Below is a small trained network, with its code and all its weights. Each question gives an input and a target symbol and asks what happens when units are switched off, that is, made to give their printed mean instead of their output.

import numpy as np


def w(rows, s, z=0):
    codes = np.array(rows[::2]) - 128.0
    scale = np.full(codes.shape[1], s)
    scale[-1] = z or s
    return codes * scale


def f(y):
    return np.maximum(y, 0)


def softmax(a):
    e = np.exp(a - a.max(-1, keepdims=True))
    return e / e.sum(-1, keepdims=True)


def log_softmax(a):
    a = a - a.max(-1, keepdims=True)
    return a - np.log(np.exp(a).sum(-1, keepdims=True))


def net(x, mask):
    ids = ['ΞΨΩαεζθλπτφ'.index(c) for c in x.split()]
    T = len(ids)
    res = E[ids] + P[:T]
    u = 0
    for l in range(2):
        r = res
        for j in range(2):
            rows = slice(3 * j, 3 * j + 3)
            q, k, v = (r @ M[l][rows].T for M in (Q, K, V))
            z = softmax(np.where(np.tri(T) > 0, q @ k.T / 3**0.5, -1e9)) @ v
            o = O[l][rows]
            res = res + np.where(mask[u + j], z, o[:, -1]) @ o[:, :-1]
        u += 2
        y = f(res @ A[l][:, :-1].T + A[l][:, -1])
        res = res + np.where(mask[u : u + 16], y, B[l][:, -1]) @ B[l][:, :-1]
        u += 16
    return log_softmax(res[-1] @ U[:, :-1].T + U[:, -1])


Q, K, V, O, A, B = {}, {}, {}, {}, {}, {}
E = w([
[142,132,93,170,118,101,121],'Ξ',
[222,137,108,98,135,102,93],'Ψ',
[105,123,135,135,94,67,161],'Ω',
[172,171,93,148,106,85,84],'α',
[126,156,60,154,156,161,109],'ε',
[140,113,52,96,110,119,94],'ζ',
[58,88,73,123,97,82,199],'θ',
[175,122,171,85,94,83,174],'λ',
[157,250,79,45,84,184,146],'π',
[143,1,136,51,157,39,165],'τ',
[116,171,57,77,211,181,209],'φ',
],0.018)
P = w([
[233,110,96,207,106,155,151],'0',
[111,156,148,153,224,133,26],'1',
[106,150,124,149,214,154,58],'2',
[14,164,135,88,62,122,139],'3',
[80,158,127,56,105,96,141],'4',
[144,172,2,70,109,57,171],'5',
],0.0088)
Q[0] = w([
[40,117,253,139,64,209,131],'0.h0',
[90,154,236,174,182,113,98],'0.h0',
[58,144,154,52,160,106,78],'0.h0',
[119,77,135,146,61,142,134],'0.h1',
[42,163,157,132,62,102,191],'0.h1',
[199,122,48,176,102,113,220],'0.h1',
],0.0063)
K[0] = w([
[158,74,152,154,174,143,129],'0.h0',
[231,132,108,121,149,126,193],'0.h0',
[173,212,57,167,223,97,74],'0.h0',
[160,204,240,217,99,61,110],'0.h1',
[40,185,164,86,169,156,72],'0.h1',
[54,200,95,3,52,125,43],'0.h1',
],0.0072)
V[0] = w([
[153,63,44,194,160,126,122],'0.h0',
[216,29,167,103,254,78,119],'0.h0',
[112,117,126,153,43,60,184],'0.h0',
[176,97,112,38,61,121,85],'0.h1',
[188,91,190,118,185,101,165],'0.h1',
[125,138,131,60,217,219,165],'0.h1',
],0.0082)
O[0] = w([
[194,151,73,177,205,159,131,124],'0.h0',
[156,113,39,148,122,95,137,2],'0.h0',
[72,195,99,188,186,159,168,79],'0.h0',
[106,107,198,161,2,143,130,174],'0.h1',
[115,252,69,207,155,30,238,50],'0.h1',
[74,87,79,34,121,109,105,222],'0.h1',
],0.007,0.0059)
A[0] = w([
[143,76,183,156,142,102,66,224],'0.n0',
[92,102,120,126,140,90,109,61],'0.n1',
[113,119,155,153,106,151,150,49],'0.n2',
[142,170,126,163,120,105,149,92],'0.n3',
[78,127,175,139,95,81,150,147],'0.n4',
[160,174,117,187,194,129,90,89],'0.n5',
[95,126,160,184,170,146,171,75],'0.n6',
[55,143,127,122,122,97,111,179],'0.n7',
[93,95,176,177,114,146,176,163],'0.n8',
[176,176,161,107,150,160,124,101],'0.n9',
[130,167,145,72,97,134,96,221],'0.n10',
[111,86,70,145,122,141,98,151],'0.n11',
[150,188,184,252,78,158,182,44],'0.n12',
[127,32,160,152,172,126,184,5],'0.n13',
[135,90,131,156,60,127,154,167],'0.n14',
[146,161,176,150,96,107,83,94],'0.n15',
],0.012,0.0024)
B[0] = w([
[59,175,150,127,117,242,179,158],'0.n0',
[122,173,153,102,87,157,195,143],'0.n1',
[177,108,147,160,136,97,110,132],'0.n2',
[129,179,197,82,196,75,76,147],'0.n3',
[152,127,145,178,144,174,91,154],'0.n4',
[107,74,109,88,193,112,99,166],'0.n5',
[227,114,205,164,143,154,142,137],'0.n6',
[224,127,143,103,148,117,86,168],'0.n7',
[141,148,189,91,110,205,121,137],'0.n8',
[105,132,86,201,106,141,133,167],'0.n9',
[127,135,145,211,83,138,121,247],'0.n10',
[219,112,151,173,130,95,178,154],'0.n11',
[142,168,128,19,176,177,96,162],'0.n12',
[59,250,103,132,136,170,201,135],'0.n13',
[143,220,88,137,98,100,149,151],'0.n14',
[83,107,3,120,157,190,154,163],'0.n15',
],0.0063,0.015)
Q[1] = w([
[147,163,158,25,56,69,38],'1.h0',
[62,178,57,109,30,163,67],'1.h0',
[64,117,162,93,52,178,173],'1.h0',
[80,191,124,87,48,85,88],'1.h1',
[87,158,186,1,138,209,182],'1.h1',
[149,161,127,63,234,104,169],'1.h1',
],0.0068)
K[1] = w([
[45,70,122,80,199,150,162],'1.h0',
[21,81,137,72,63,68,144],'1.h0',
[2,123,112,118,77,93,61],'1.h0',
[67,87,138,155,120,160,74],'1.h1',
[100,147,72,183,56,154,88],'1.h1',
[219,215,126,217,106,235,96],'1.h1',
],0.0079)
V[1] = w([
[77,212,150,95,178,173,109],'1.h0',
[174,208,177,156,47,63,149],'1.h0',
[165,104,203,85,149,118,6],'1.h0',
[244,147,215,230,127,153,120],'1.h1',
[99,197,2,102,53,116,82],'1.h1',
[74,157,189,68,105,144,211],'1.h1',
],0.0079)
O[1] = w([
[19,101,86,162,141,105,111,252],'1.h0',
[157,234,132,189,78,156,124,90],'1.h0',
[153,140,133,103,7,114,18,157],'1.h0',
[161,169,155,156,128,129,41,161],'1.h1',
[96,111,20,141,84,155,159,255],'1.h1',
[60,191,138,78,123,142,122,100],'1.h1',
],0.011,0.008)
A[1] = w([
[161,169,108,73,154,181,126,144],'1.n0',
[155,170,61,112,119,139,118,189],'1.n1',
[142,174,141,90,100,111,156,207],'1.n2',
[117,214,114,98,60,116,147,5],'1.n3',
[140,146,62,91,133,118,83,136],'1.n4',
[131,132,56,76,146,127,113,121],'1.n5',
[142,77,145,129,161,182,116,149],'1.n6',
[162,89,128,50,125,148,156,137],'1.n7',
[93,122,121,128,93,83,89,41],'1.n8',
[136,130,87,110,69,50,124,146],'1.n9',
[103,136,91,111,187,157,99,141],'1.n10',
[78,82,249,121,111,95,91,230],'1.n11',
[159,95,157,139,109,82,108,85],'1.n12',
[183,93,108,130,185,73,186,109],'1.n13',
[105,160,120,84,121,138,107,79],'1.n14',
[186,103,160,69,97,157,110,206],'1.n15',
],0.011,0.0036)
B[1] = w([
[129,86,88,184,111,100,98,173],'1.n0',
[74,125,227,147,127,112,146,240],'1.n1',
[109,155,89,178,130,150,126,162],'1.n2',
[141,84,150,86,201,85,150,254],'1.n3',
[142,133,139,108,126,88,203,236],'1.n4',
[147,118,137,136,110,88,154,237],'1.n5',
[17,131,121,172,102,99,152,176],'1.n6',
[100,152,187,151,115,87,103,199],'1.n7',
[152,126,139,58,149,148,130,197],'1.n8',
[196,161,146,169,160,132,160,196],'1.n9',
[124,159,115,120,47,177,150,218],'1.n10',
[158,102,28,148,136,150,158,177],'1.n11',
[150,157,87,108,220,61,29,149],'1.n12',
[199,154,198,98,130,180,56,218],'1.n13',
[186,74,111,90,132,166,107,202],'1.n14',
[2,98,121,239,152,146,48,166],'1.n15',
],0.0073,0.015)
U = w([
[134,128,152,151,108,84,104,100],'Ξ',
[219,147,186,163,24,74,125,209],'Ψ',
[195,176,117,97,78,147,94,173],'Ω',
[155,69,84,149,42,91,167,174],'α',
[118,83,246,178,81,98,95,27],'ε',
[118,121,233,253,7,182,110,240],'ζ',
[58,152,167,149,197,143,155,100],'θ',
[130,208,218,106,81,49,105,116],'λ',
[158,115,197,88,12,192,74,1],'π',
[188,155,145,134,134,172,150,119],'τ',
[184,70,226,87,126,119,146,128],'φ',
],0.0058,0.0032)

Each question gives the input, a string of symbols that net reads in full, and the target symbol t.
The units are the heads (3 rows each of Q, K, V and O) and the neurons (one row each of A and B). Each row of codes is followed by its name. A weight is (code - 128) times the scale printed after its matrix; where a second scale follows, it is the last column's (O, A, B and U).
mask holds one flag per unit, layer by layer, with each layer's heads first. A switched-off unit (its flag False) gives its mean, the last column of its rows in O or B, instead of its output. The means were averaged over made-up inputs and are rounded, as every weight is.
A unit's drop is (log p(t) with every unit on - log p(t) with that unit switched off) / (log p(t) with every unit on - log p(t) with every unit switched off).
The circuit of an input: a set's keep is (log p(t) with only the set's units on - log p(t) with every unit switched off) / (log p(t) with every unit on - log p(t) with every unit switched off). Starting from the 12 units with the biggest drops (on a tie, the unit counted first), units are removed one at a time, each time the one whose removal leaves the highest keep (on an exact tie, the one counted first), for as long as the keep stays at least 0.8.
units of the circuit, in order: the units of the circuit, biggest drop first
top k neurons in layer l: the k neurons of layer l with the biggest drops, biggest first
which heads matter: for each layer, one digit per head in row order, 1 if its drop is at least 0.15 and else 0, layers parted by /
input ζ θ Ψ, target ζ: units of the circuit, in order -> 1.h0; 0.h1; 1.n15
input φ π π π π Ψ, target π: units of the circuit, in order -> 0.h0; 0.h1
input ζ π π π π φ, target π: units of the circuit, in order -> 0.h0; 0.h1
input φ π λ, target α: units of the circuit, in order -> 0.h1; 1.h1
input π λ φ φ π π, target α: units of the circuit, in order -> 0.h1; 1.h1
input ζ φ Ξ π, target α: units of the circuit, in order -> 1.h1; 1.n13; 0.h0
input Ψ Ψ Ω, target Ψ: units of the circuit, in order -> 0.h0; 1.h1; 1.h0
input Ψ α φ, target Ψ: units of the circuit, in order -> 0.h0; 1.h0; 1.h1
input π λ α ε π π, target ζ: units of the circuit, in order -> 0.n10; 0.h1; 1.n15
input π Ω φ π Ψ φ, target π: units of the circuit, in order -> 0.h0; 0.h1; 1.n14
input τ π Ξ, target θ: units of the circuit, in order -> 1.h0; 0.h1; 0.n13
input π π φ π ζ π, target π: which heads matter -> 11 / 01
input α φ Ω φ α λ, target φ: units of the circuit, in order -> 1.h0; 0.h1; 1.n13
input ε ε τ, target ε: which heads matter -> 11 / 11
input Ψ α Ψ, target Ψ: units of the circuit, in order -> 1.h0; 1.h1
input Ω Ψ φ, target Ω: top 3 neurons in layer 0 -> 0.n6; 0.n12; 0.n3
input π ζ α Ψ Ψ, target ζ: units of the circuit, in order -> 1.h0; 1.n15
input π θ τ, target θ: top 2 neurons in layer 1 -> 1.n3; 1.n13
input ε φ π τ, target α: which heads matter -> 01 / 01
input φ λ φ π ε, target α: which heads matter -> 01 / 01
input Ψ φ Ψ α, target φ: which heads matter -> 11 / 11
input ζ φ ζ, target ζ: which heads matter -> 11 / 10
input π π Ψ, target π: top 3 neurons in layer 0 -> 0.n0; 0.n11; 0.n15
input π φ π π φ π, target π: which heads matter -> 11 / 10
input π α α, target ζ: which heads matter -> 01 / 10
input ε Ω Ω, target ε: top 2 neurons in layer 1 -> 1.n15; 1.n6
input α φ φ φ, target φ: top 2 neurons in layer 0 -> 0.n5; 0.n12
